Below are the code and all the weights of a small trained network. Each question names an input and a target symbol and asks about switching units off, where a switched-off unit gives its printed mean instead of its output.

import numpy as np


def w(rows, s, z=0):
    codes = np.array(rows[::2]) - 128.0
    scale = np.full(codes.shape[1], s)
    scale[-1] = z or s
    return codes * scale


def f(y):
    return y / 2 * (1 + np.tanh(0.7978845608 * (y + 0.044715 * y**3)))


def softmax(a):
    e = np.exp(a - a.max(-1, keepdims=True))
    return e / e.sum(-1, keepdims=True)


def log_softmax(a):
    a = a - a.max(-1, keepdims=True)
    return a - np.log(np.exp(a).sum(-1, keepdims=True))


def net(x, mask):
    ids = ['ΘΣγεηξπ'.index(c) for c in x.split()]
    T = len(ids)
    res = E[ids] + P[:T]
    u = 0
    for l in range(2):
        q, k, v = (res @ M[l].T for M in (Q, K, V))
        z = softmax(np.where(np.tri(T) > 0, q @ k.T / 4**0.5, -1e9)) @ v
        res = res + np.where(mask[u], z, O[l][:, -1]) @ O[l][:, :-1]
        u += 1
        y = f(res @ A[l][:, :-1].T + A[l][:, -1])
        res = res + np.where(mask[u : u + 16], y, B[l][:, -1]) @ B[l][:, :-1]
        u += 16
    return log_softmax(res[-1] @ U[:, :-1].T + U[:, -1])


Q, K, V, O, A, B = {}, {}, {}, {}, {}, {}
E = w([
[118,79,63,71,78],'Θ',
[127,114,62,44,86],'Σ',
[128,189,8,91,102],'γ',
[81,237,135,94,111],'ε',
[133,143,195,20,172],'η',
[95,30,155,130,90],'ξ',
[125,160,164,153,184],'π',
],0.017)
P = w([
[254,173,156,156,53],'0',
[187,127,159,143,132],'1',
[186,131,172,161,137],'2',
[116,146,119,161,167],'3',
[113,137,147,177,170],'4',
[61,171,115,161,183],'5',
[60,153,141,184,164],'6',
[33,113,112,169,169],'7',
],0.01)
Q[0] = w([
[248,172,86,88,94],'L0H1',
[123,153,134,112,77],'L0H1',
[173,132,181,171,89],'L0H1',
[193,76,226,146,136],'L0H1',
],0.011)
K[0] = w([
[230,160,165,141,76],'L0H1',
[132,130,89,108,71],'L0H1',
[255,114,176,85,48],'L0H1',
[188,152,115,146,100],'L0H1',
],0.0073)
V[0] = w([
[174,126,116,177,172],'L0H1',
[120,185,78,137,87],'L0H1',
[6,83,118,151,87],'L0H1',
[116,115,218,160,80],'L0H1',
],0.011)
O[0] = w([
[40,137,47,231,106,97],'L0H1',
[255,116,128,143,232,254],'L0H1',
[195,77,86,97,125,48],'L0H1',
[133,191,135,148,59,42],'L0H1',
],0.0076,0.0042)
A[0] = w([
[109,179,101,35,76,148],'L0N1',
[15,149,138,110,166,101],'L0N2',
[170,116,114,63,168,84],'L0N3',
[84,81,96,89,49,147],'L0N4',
[2,126,8,115,22,254],'L0N5',
[186,179,38,150,92,123],'L0N6',
[110,211,128,127,107,99],'L0N7',
[152,27,77,187,154,55],'L0N8',
[61,190,120,93,75,160],'L0N9',
[171,50,105,130,39,133],'L0N10',
[47,234,118,81,121,130],'L0N11',
[119,183,110,244,83,101],'L0N12',
[74,117,172,126,76,90],'L0N13',
[229,151,30,172,101,176],'L0N14',
[179,186,217,124,167,176],'L0N15',
[76,44,63,157,122,43],'L0N16',
],0.0073,0.0033)
B[0] = w([
[50,82,231,80,91,187],'L0N1',
[123,83,95,142,112,165],'L0N2',
[155,150,126,73,116,197],'L0N3',
[87,139,135,117,193,169],'L0N4',
[132,136,232,118,213,255],'L0N5',
[135,2,193,115,130,214],'L0N6',
[182,115,119,152,104,163],'L0N7',
[147,165,127,118,127,157],'L0N8',
[46,94,131,146,139,165],'L0N9',
[134,144,147,62,65,170],'L0N10',
[137,123,111,70,167,214],'L0N11',
[144,102,163,101,80,155],'L0N12',
[172,92,78,162,209,124],'L0N13',
[111,128,173,128,57,254],'L0N14',
[91,131,64,144,69,253],'L0N15',
[144,132,125,109,160,150],'L0N16',
],0.0072,0.0042)
Q[1] = w([
[162,85,63,121,99],'L1H1',
[33,88,15,156,163],'L1H1',
[105,219,132,164,1],'L1H1',
[107,108,140,212,41],'L1H1',
],0.0092)
K[1] = w([
[78,184,161,83,150],'L1H1',
[109,133,90,102,246],'L1H1',
[127,118,165,151,91],'L1H1',
[194,173,171,103,65],'L1H1',
],0.013)
V[1] = w([
[137,143,104,76,135],'L1H1',
[186,119,98,161,136],'L1H1',
[161,8,124,127,136],'L1H1',
[98,118,139,118,114],'L1H1',
],0.016)
O[1] = w([
[137,248,185,95,104,251],'L1H1',
[117,66,169,126,107,3],'L1H1',
[133,106,56,113,124,139],'L1H1',
[88,127,169,130,52,155],'L1H1',
],0.011,0.0024)
A[1] = w([
[61,94,107,157,61,238],'L1N1',
[192,122,112,133,186,112],'L1N2',
[114,87,88,111,167,204],'L1N3',
[134,76,139,25,99,79],'L1N4',
[121,122,153,230,161,251],'L1N5',
[112,194,151,183,152,218],'L1N6',
[183,104,34,113,117,228],'L1N7',
[213,200,84,231,158,177],'L1N8',
[40,106,59,133,96,238],'L1N9',
[132,138,129,137,188,140],'L1N10',
[132,126,120,178,92,241],'L1N11',
[129,158,79,177,138,7],'L1N12',
[131,169,83,21,105,101],'L1N13',
[255,193,121,124,152,102],'L1N14',
[53,68,154,160,166,174],'L1N15',
[104,201,165,85,160,157],'L1N16',
],0.0095,0.0027)
B[1] = w([
[164,141,149,62,152,144],'L1N1',
[105,89,163,166,196,152],'L1N2',
[72,151,111,62,103,161],'L1N3',
[96,117,111,175,78,214],'L1N4',
[40,63,115,114,128,173],'L1N5',
[122,64,86,93,166,190],'L1N6',
[90,64,93,31,159,174],'L1N7',
[75,202,92,103,88,166],'L1N8',
[188,132,183,64,115,144],'L1N9',
[129,140,117,156,58,155],'L1N10',
[56,134,169,67,176,135],'L1N11',
[107,186,117,163,128,121],'L1N12',
[112,33,95,175,52,249],'L1N13',
[241,192,102,188,158,208],'L1N14',
[171,224,54,90,127,180],'L1N15',
[130,89,158,254,151,254],'L1N16',
],0.0065,0.0083)
U = w([
[146,138,115,69,58,11],'Θ',
[167,102,64,180,65,27],'Σ',
[209,40,34,173,187,119],'γ',
[208,136,94,194,94,141],'ε',
[183,23,171,255,140,24],'η',
[130,64,174,77,126,239],'ξ',
[99,100,151,135,172,252],'π',
],0.0073,0.0024)

Each question gives the input, a string of symbols that net reads in full, and the target symbol t.
The units are the heads (4 rows each of Q, K, V and O) and the neurons (one row each of A and B). Each row of codes is followed by its name. A weight is (code - 128) times the scale printed after its matrix; where a second scale follows, it is the last column's (O, A, B and U).
mask holds one flag per unit, layer by layer, with each layer's heads first. A switched-off unit (its flag False) gives its mean, the last column of its rows in O or B, instead of its output. The means were averaged over made-up inputs and are rounded, as every weight is.
A unit's drop is (log p(t) with every unit on - log p(t) with that unit switched off) / (log p(t) with every unit on - log p(t) with every unit switched off).
most important unit: the unit with the biggest drop
top k neurons: the k neurons with the biggest drops, biggest first
k most important neurons of layer l: the k neurons of layer l with the biggest drops, biggest first
drop of u: that unit's drop, to one decimal
input γ π π Σ, target π: most important neuron of layer 0 -> L0N5
input ε γ γ ε, target ε: 2 most important neurons of layer 1 -> L1N14; L1N8
input η π π Σ Σ, target π: 2 most important neurons of layer 0 -> L0N5; L0N1
input γ Θ ξ, target γ: 3 most important neurons of layer 0 -> L0N6; L0N1; L0N14
input Σ π π π ξ, target π: 2 most important neurons of layer 0 -> L0N5; L0N6
input π ξ Σ π Θ, target π: 3 most important neurons of layer 0 -> L0N5; L0N6; L0N4
input Σ ε Σ Σ, target η: top 2 neurons -> L1N16; L1N13
input γ η γ ε π π η Θ, target π: 2 most important neurons of layer 0 -> L0N5; L0N6
input γ γ γ, target γ: top 3 neurons -> L0N6; L1N14; L1N7
input ε Σ γ γ Θ Σ γ η, target η: top 3 neurons -> L1N16; L1N13; L0N3
input ξ γ Θ, target Θ: top 2 neurons -> L1N16; L0N10
input π γ π, target π: top 2 neurons -> L1N5; L1N11
input γ ε γ γ ε ε Θ, target ε: top 2 neurons -> L1N14; L0N5
input ε ξ π γ γ γ Θ η, target γ: most important unit -> L0H1
input Θ η γ ε, target η: 2 most important neurons of layer 1 -> L1N16; L1N15
input η π η η ξ, target π: 2 most important neurons of layer 0 -> L0N11; L0N6
input ε π η γ γ, target π: 2 most important neurons of layer 1 -> L1N13; L1N14
input ξ π ξ ε γ, target ξ: top 2 neurons -> L0N14; L1N14
input γ Σ Θ η η Θ, target η: top 2 neurons -> L1N16; L0N14
input η ε Θ γ γ Θ, target γ: top neuron -> L0N7
input ε η γ γ γ γ Θ, target γ: 2 most important neurons of layer 1 -> L1N14; L1N7
input η Σ γ, target η: drop of L1H1 -> 0.3
input γ γ ε, target γ: drop of L0N6 -> 0.4
input η η Σ ε, target η: drop of L1N13 -> 0.2
